Below is a small trained network, with its code and all its weights. Each question gives an input and a class and asks what happens when units are switched off, that is, made to give their printed mean instead of their output.

import numpy as np


def w(rows, s, z=0):
    codes = np.array(rows[::2]) - 128.0
    scale = np.full(codes.shape[1], s)
    scale[-1] = z or s
    return codes * scale


def norm(h):
    return h / np.sqrt((h * h).mean(-1, keepdims=True) + 1e-5)


def f(y):
    return np.maximum(y, 0)


def log_softmax(a):
    a = a - a.max(-1, keepdims=True)
    return a - np.log(np.exp(a).sum(-1, keepdims=True))


def net(x, mask):
    res = np.array(x, float).reshape(1, 8) / 4 @ E
    u = 0
    for l in range(3):
        y = f(norm(res) @ A[l][:, :-1].T + A[l][:, -1])
        res = res + np.where(mask[u : u + 13], y, B[l][:, -1]) @ B[l][:, :-1]
        u += 13
    return log_softmax(norm(res)[-1] @ U[:, :-1].T + U[:, -1])


A, B = {}, {}
E = w([
[51,87,150,108],'x0',
[124,128,124,130],'x1',
[155,74,120,144],'x2',
[128,128,127,128],'x3',
[115,130,102,132],'x4',
[133,127,141,127],'x5',
[155,99,67,1],'x6',
[122,128,110,133],'x7',
],0.0089)
A[0] = w([
[176,125,105,104,3],'L0N1',
[162,139,94,228,127],'L0N2',
[163,124,187,114,100],'L0N3',
[174,174,104,156,121],'L0N4',
[74,252,127,101,91],'L0N5',
[126,137,137,117,89],'L0N6',
[82,154,115,103,99],'L0N7',
[161,158,109,132,11],'L0N8',
[159,81,64,138,191],'L0N9',
[123,159,143,130,36],'L0N10',
[121,156,99,173,119],'L0N11',
[114,120,79,67,211],'L0N12',
[119,63,67,186,162],'L0N13',
],0.013,0.0031)
B[0] = w([
[98,169,117,130,164],'L0N1',
[139,136,87,79,253],'L0N2',
[114,193,166,109,160],'L0N3',
[183,197,227,115,206],'L0N4',
[221,1,221,126,231],'L0N5',
[90,79,100,133,133],'L0N6',
[95,119,223,137,167],'L0N7',
[169,156,136,134,151],'L0N8',
[135,148,230,126,202],'L0N9',
[120,88,90,125,142],'L0N10',
[105,194,147,131,185],'L0N11',
[148,178,145,201,245],'L0N12',
[174,112,241,108,198],'L0N13',
],0.0072,0.0059)
A[1] = w([
[137,121,62,34,107],'L1N1',
[145,201,204,119,91],'L1N2',
[51,150,139,81,137],'L1N3',
[146,122,179,131,110],'L1N4',
[57,121,137,167,133],'L1N5',
[170,137,123,2,107],'L1N6',
[209,183,61,116,110],'L1N7',
[55,27,125,122,178],'L1N8',
[88,177,167,87,131],'L1N9',
[128,134,196,189,69],'L1N10',
[46,87,175,162,116],'L1N11',
[67,113,120,90,252],'L1N12',
[141,175,241,109,118],'L1N13',
],0.011,0.0037)
B[1] = w([
[153,209,7,186,136],'L1N1',
[63,90,97,100,215],'L1N2',
[191,130,154,126,143],'L1N3',
[109,79,116,178,182],'L1N4',
[189,163,124,169,145],'L1N5',
[115,125,58,203,169],'L1N6',
[138,162,170,107,154],'L1N7',
[211,192,167,83,155],'L1N8',
[143,122,105,80,162],'L1N9',
[104,133,7,115,187],'L1N10',
[140,170,125,79,167],'L1N11',
[211,254,104,112,148],'L1N12',
[78,85,102,38,254],'L1N13',
],0.0073,0.014)
A[2] = w([
[170,166,169,92,33],'L2N1',
[126,90,91,119,30],'L2N2',
[94,138,156,170,52],'L2N3',
[116,125,84,115,102],'L2N4',
[67,159,148,192,116],'L2N5',
[53,162,133,115,183],'L2N6',
[142,156,90,77,157],'L2N7',
[168,7,173,113,247],'L2N8',
[119,129,90,106,66],'L2N9',
[130,138,147,153,98],'L2N10',
[115,55,167,107,2],'L2N11',
[159,109,73,106,5],'L2N12',
[169,152,123,101,240],'L2N13',
],0.012,0.0021)
B[2] = w([
[116,174,169,130,206],'L2N1',
[128,134,148,129,158],'L2N2',
[147,231,39,198,131],'L2N3',
[95,181,67,183,170],'L2N4',
[136,194,2,184,140],'L2N5',
[163,169,77,99,200],'L2N6',
[68,132,183,107,255],'L2N7',
[60,100,139,205,246],'L2N8',
[97,172,60,153,172],'L2N9',
[128,163,71,144,128],'L2N10',
[85,82,78,142,191],'L2N11',
[107,144,101,188,162],'L2N12',
[91,61,146,174,223],'L2N13',
],0.0076,0.0069)
U = w([
[88,133,109,110,251],'0',
[169,208,4,159,48],'1',
[80,124,123,103,148],'2',
[199,166,224,107,151],'3',
[102,39,144,145,43],'4',
[109,105,98,94,109],'5',
],0.012,0.0031)

Each question gives the input, the list of numbers given to net, and the class t.
The units are the neurons (one row each of A and B). Each row of codes is followed by its name. A weight is (code - 128) times the scale printed after its matrix; where a second scale follows, it is the last column's (A, B and U).
mask holds one flag per neuron, layer by layer. A switched-off neuron (its flag False) gives its mean, the last column of its row in B, instead of its output. The means were averaged over made-up inputs and are rounded, as every weight is.
A unit's drop is (log p(t) with every unit on - log p(t) with that unit switched off) / (log p(t) with every unit on - log p(t) with every unit switched off).
The circuit of an input: a set's keep is (log p(t) with only the set's units on - log p(t) with every unit switched off) / (log p(t) with every unit on - log p(t) with every unit switched off). Starting from the 12 units with the biggest drops (on a tie, the unit counted first), units are removed one at a time, each time the one whose removal leaves the highest keep (on an exact tie, the one counted first), for as long as the keep stays at least 0.8.
circuit, biggest first: the units of the circuit, biggest drop first
most important unit: the unit with the biggest drop
k most important neurons: the k neurons with the biggest drops, biggest first
k most important neurons of layer l: the k neurons of layer l with the biggest drops, biggest first
drop of u: that unit's drop, to one decimal
input [-7,7,8,7,0,-3,5,-3], class 4: most important unit	L0N9
input [-3,2,8,-5,4,1,-8,1], class 1: circuit, biggest first	(L0N5; L2N5)
input [-5,4,5,6,8,-8,8,-7], class 1: circuit, biggest first	(L1N1; L1N13)
input [-8,6,4,-3,1,-7,6,-2], class 3: circuit, biggest first	(L1N10; L0N9; L1N13)
input [-8,0,-5,1,-3,2,3,-7], class 3: circuit, biggest first	(L1N10; L0N4)
input [4,-5,-7,-7,1,-7,1,-7], class 4: circuit, biggest first	(L0N5; L2N8)
input [0,-1,-6,2,-4,-6,8,-4], class 1: circuit, biggest first	(L1N6; L1N1)
input [-8,2,5,6,-5,8,6,-8], class 3: 2 most important neurons of layer 2	(L2N11; L2N8)
input [-1,-1,5,1,1,3,8,4], class 1: circuit, biggest first	(L1N1; L1N13)
input [8,3,7,-4,-5,6,4,-3], class 3: circuit, biggest first	(L1N8; L1N12; L1N2; L1N10)
input [3,-5,-5,-3,6,-5,6,-6], class 1: 2 most important neurons	(L1N6; L0N13)
input [-3,2,-1,0,-4,2,8,0], class 1: circuit, biggest first	(L1N1; L1N6)
input [1,7,-5,-7,-1,2,8,4], class 1: circuit, biggest first	(L1N6; L1N1)
input [-7,-1,2,3,-3,0,1,-1], class 3: circuit, biggest first	(L0N4)
input [7,-2,6,0,4,-2,-4,-6], class 3: 4 most important neurons of layer 0	(L0N5; L0N4; L0N9; L0N12)
input [1,7,-8,6,-3,7,6,6], class 4: 2 most important neurons	(L0N5; L0N12)
input [7,7,3,-8,-7,-6,8,-5], class 1: 3 most important neurons	(L0N5; L1N1; L1N6)
input [-6,-2,4,-2,5,-7,8,-4], class 1: 2 most important neurons	(L1N6; L1N1)
input [-6,-6,2,2,-6,5,0,-4], class 0: 2 most important neurons of layer 1	(L1N2; L1N8)
input [-7,-6,2,-5,-8,-3,0,5], class 2: most important neuron	(L1N2)
input [-1,0,-6,4,0,5,3,6], class 4: drop of L0N5	0.8
input [2,-3,-8,1,3,8,-5,2], class 4: drop of L1N10	-0.3
input [-1,-4,-6,-4,-2,-1,-2,-2], class 4: drop of L0N5	0.9
input [1,6,-1,6,6,-8,7,1], class 1: drop of L1N1	0.2
